Here is a tiny trained network, its code and every weight. The questions are about switching its units off for an input and a target symbol, where a switched-off unit gives its printed mean instead of its output.

import numpy as np


def w(rows, s, z=0):
    codes = np.array(rows[::2]) - 128.0
    scale = np.full(codes.shape[1], s)
    scale[-1] = z or s
    return codes * scale


def norm(h):
    return h / np.sqrt((h * h).mean(-1, keepdims=True) + 1e-5)


def f(y):
    return np.maximum(y, 0)


def softmax(a):
    e = np.exp(a - a.max(-1, keepdims=True))
    return e / e.sum(-1, keepdims=True)


def log_softmax(a):
    a = a - a.max(-1, keepdims=True)
    return a - np.log(np.exp(a).sum(-1, keepdims=True))


def net(x, mask):
    ids = ['ΛΠΣαβδεζηθτφ'.index(c) for c in x.split()]
    T = len(ids)
    res = E[ids] + P[:T]
    r = norm(res)
    for j in range(3):
        rows = slice(2 * j, 2 * j + 2)
        q, k, v = (r @ M[0][rows].T for M in (Q, K, V))
        z = softmax(np.where(np.tri(T) > 0, q @ k.T / 2**0.5, -1e9)) @ v
        o = O[0][rows]
        res = res + np.where(mask[j], z, o[:, -1]) @ o[:, :-1]
    y = f(norm(res) @ A[0][:, :-1].T + A[0][:, -1])
    res = res + np.where(mask[3:19], y, B[0][:, -1]) @ B[0][:, :-1]
    return log_softmax(norm(res)[-1] @ U[:, :-1].T + U[:, -1])


Q, K, V, O, A, B = {}, {}, {}, {}, {}, {}
E = w([
[58,208,83,123,158,143],'Λ',
[106,223,107,118,163,140],'Π',
[112,227,93,165,162,118],'Σ',
[62,36,99,139,156,167],'α',
[92,86,128,106,225,131],'β',
[76,160,146,121,179,69],'δ',
[57,121,174,62,156,119],'ε',
[165,92,119,148,39,54],'ζ',
[120,138,130,118,4,82],'η',
[169,140,189,96,174,79],'θ',
[214,128,127,150,182,122],'τ',
[185,110,152,88,27,127],'φ',
],0.0026)
P = w([
[129,113,6,21,163,68],'0',
[138,163,92,77,123,50],'1',
[146,171,125,93,112,68],'2',
[123,146,141,125,137,107],'3',
[116,149,160,143,139,128],'4',
[110,148,181,162,139,140],'5',
[99,157,206,187,139,152],'6',
[92,157,223,203,144,163],'7',
[72,139,228,215,139,184],'8',
],0.0016)
Q[0] = w([
[109,184,178,144,247,121],'h1',
[104,105,98,164,185,199],'h1',
[97,122,143,156,215,197],'h2',
[148,95,140,96,63,164],'h2',
[169,101,82,156,44,172],'h3',
[146,140,104,76,17,59],'h3',
],0.012)
K[0] = w([
[125,78,245,162,101,135],'h1',
[105,184,227,244,134,186],'h1',
[97,167,248,238,95,140],'h2',
[115,153,22,124,150,96],'h2',
[74,144,62,82,156,109],'h3',
[154,96,2,29,155,87],'h3',
],0.0081)
V[0] = w([
[60,52,134,96,133,102],'h1',
[133,86,126,167,172,27],'h1',
[70,163,49,225,196,156],'h2',
[99,125,126,204,95,11],'h2',
[140,111,60,188,36,159],'h3',
[2,162,143,97,82,137],'h3',
],0.0055)
O[0] = w([
[32,128,140,133,11,178,156],'h1',
[87,112,157,249,95,110,193],'h1',
[89,130,3,191,86,151,141],'h2',
[187,224,119,198,74,35,167],'h2',
[174,210,117,112,29,188,1],'h3',
[102,114,121,8,63,28,165],'h3',
],0.0053,0.0033)
A[0] = w([
[152,93,95,107,37,107,136],'n1',
[254,138,179,157,136,137,147],'n2',
[140,145,153,209,169,252,9],'n3',
[104,68,102,194,167,149,216],'n4',
[139,210,136,224,132,153,143],'n5',
[80,151,61,123,77,150,167],'n6',
[57,186,120,117,159,150,87],'n7',
[220,154,81,160,179,122,87],'n8',
[193,138,68,166,98,110,110],'n9',
[146,107,48,81,219,110,140],'n10',
[159,140,132,242,200,251,38],'n11',
[218,156,248,35,194,242,6],'n12',
[125,97,246,140,144,121,234],'n13',
[104,202,132,98,198,116,41],'n14',
[74,73,91,69,181,105,116],'n15',
[226,88,125,166,171,159,60],'n16',
],0.0048,0.0022)
B[0] = w([
[127,158,103,105,173,126,177],'n1',
[67,84,108,118,149,144,177],'n2',
[70,171,72,102,144,114,155],'n3',
[167,154,118,113,134,127,247],'n4',
[131,82,168,97,110,145,197],'n5',
[167,111,144,138,143,152,205],'n6',
[122,96,148,141,109,144,158],'n7',
[99,183,82,135,119,154,153],'n8',
[120,146,149,137,135,170,156],'n9',
[167,127,155,153,110,126,190],'n10',
[62,163,99,83,152,95,178],'n11',
[161,124,121,78,127,254,174],'n12',
[155,165,121,123,155,159,254],'n13',
[132,100,102,145,126,136,152],'n14',
[144,102,162,127,110,133,218],'n15',
[68,149,123,100,117,146,148],'n16',
],0.0081,0.0037)
U = w([
[132,94,34,46,94,109,164],'Λ',
[246,50,130,105,134,85,174],'Π',
[205,184,54,198,126,151,150],'Σ',
[83,114,87,137,56,194,133],'α',
[78,33,120,202,131,184,64],'β',
[80,124,107,214,104,13,141],'δ',
[45,63,209,43,120,89,84],'ε',
[134,173,227,186,47,173,125],'ζ',
[160,231,145,43,87,52,120],'η',
[158,148,219,161,254,104,5],'θ',
[30,197,73,111,193,149,181],'τ',
[165,158,151,50,159,246,214],'φ',
],0.0079,0.0012)

Each question gives the input, a string of symbols that net reads in full, and the target symbol t.
The units are the heads (2 rows each of Q, K, V and O) and the neurons (one row each of A and B). Each row of codes is followed by its name. A weight is (code - 128) times the scale printed after its matrix; where a second scale follows, it is the last column's (O, A, B and U).
mask holds one flag per unit, heads first, then neurons. A switched-off unit (its flag False) gives its mean, the last column of its rows in O or B, instead of its output. The means were averaged over made-up inputs and are rounded, as every weight is.
A unit's drop is (log p(t) with every unit on - log p(t) with that unit switched off) / (log p(t) with every unit on - log p(t) with every unit switched off).
The circuit of an input: a set's keep is (log p(t) with only the set's units on - log p(t) with every unit switched off) / (log p(t) with every unit on - log p(t) with every unit switched off). Starting from the 12 units with the biggest drops (on a tie, the unit counted first), units are removed one at a time, each time the one whose removal leaves the highest keep (on an exact tie, the one counted first), for as long as the keep stays at least 0.8.
units of the circuit, in order: the units of the circuit, biggest drop first
k most important neurons: the k neurons with the biggest drops, biggest first
drop when u is switched off: that unit's drop, to one decimal
input Σ Λ Σ ζ δ η ζ η δ, target η: units of the circuit, in order => [h3]
input δ φ η φ θ, target φ: units of the circuit, in order => [n12 h2 h3]
input δ Λ η Π Π Λ φ η, target δ: units of the circuit, in order => [h3 h2]
input δ β Λ θ φ δ Π η φ, target δ: units of the circuit, in order => [h3 h2 n12]
input τ Σ δ φ β, target φ: units of the circuit, in order => [h2 n12 h3]
input Λ Σ ε Σ τ τ Λ δ, target τ: units of the circuit, in order => [h3 n11 n3]
input ζ Π Λ Π α Σ φ, target ζ: units of the circuit, in order => [h2 h1]
input ζ ζ η, target ζ: units of the circuit, in order => [h3 h1]
input τ δ α Π ζ Π Σ ζ, target τ: units of the circuit, in order => [h3 n11]
input α δ Π, target δ: units of the circuit, in order => [n12 n13 h2]
input Λ δ α, target δ: units of the circuit, in order => [h2 n12]
input Λ φ δ Π Λ δ η, target Λ: units of the circuit, in order => [h2 h3]
input Σ δ Λ ζ, target Σ: units of the circuit, in order => [h2 h1]
input δ η η Λ Σ ε Π δ, target ε: units of the circuit, in order => [h3]
input ζ φ Π δ ζ Π β, target ζ: 2 most important neurons => [n2 n4]
input Λ ζ η α Π η ε, target η: drop when n8 is switched off => 0.0
input Σ β ε η, target Σ: drop when n2 is switched off => 0.1
input Σ τ ζ Λ Π δ Λ Π Π, target Π: drop when h1 is switched off => 0.6
input Λ φ φ, target Λ: drop when h3 is switched off => 0.7
input ζ Π Λ β Π, target β: most important neuron => [n6]
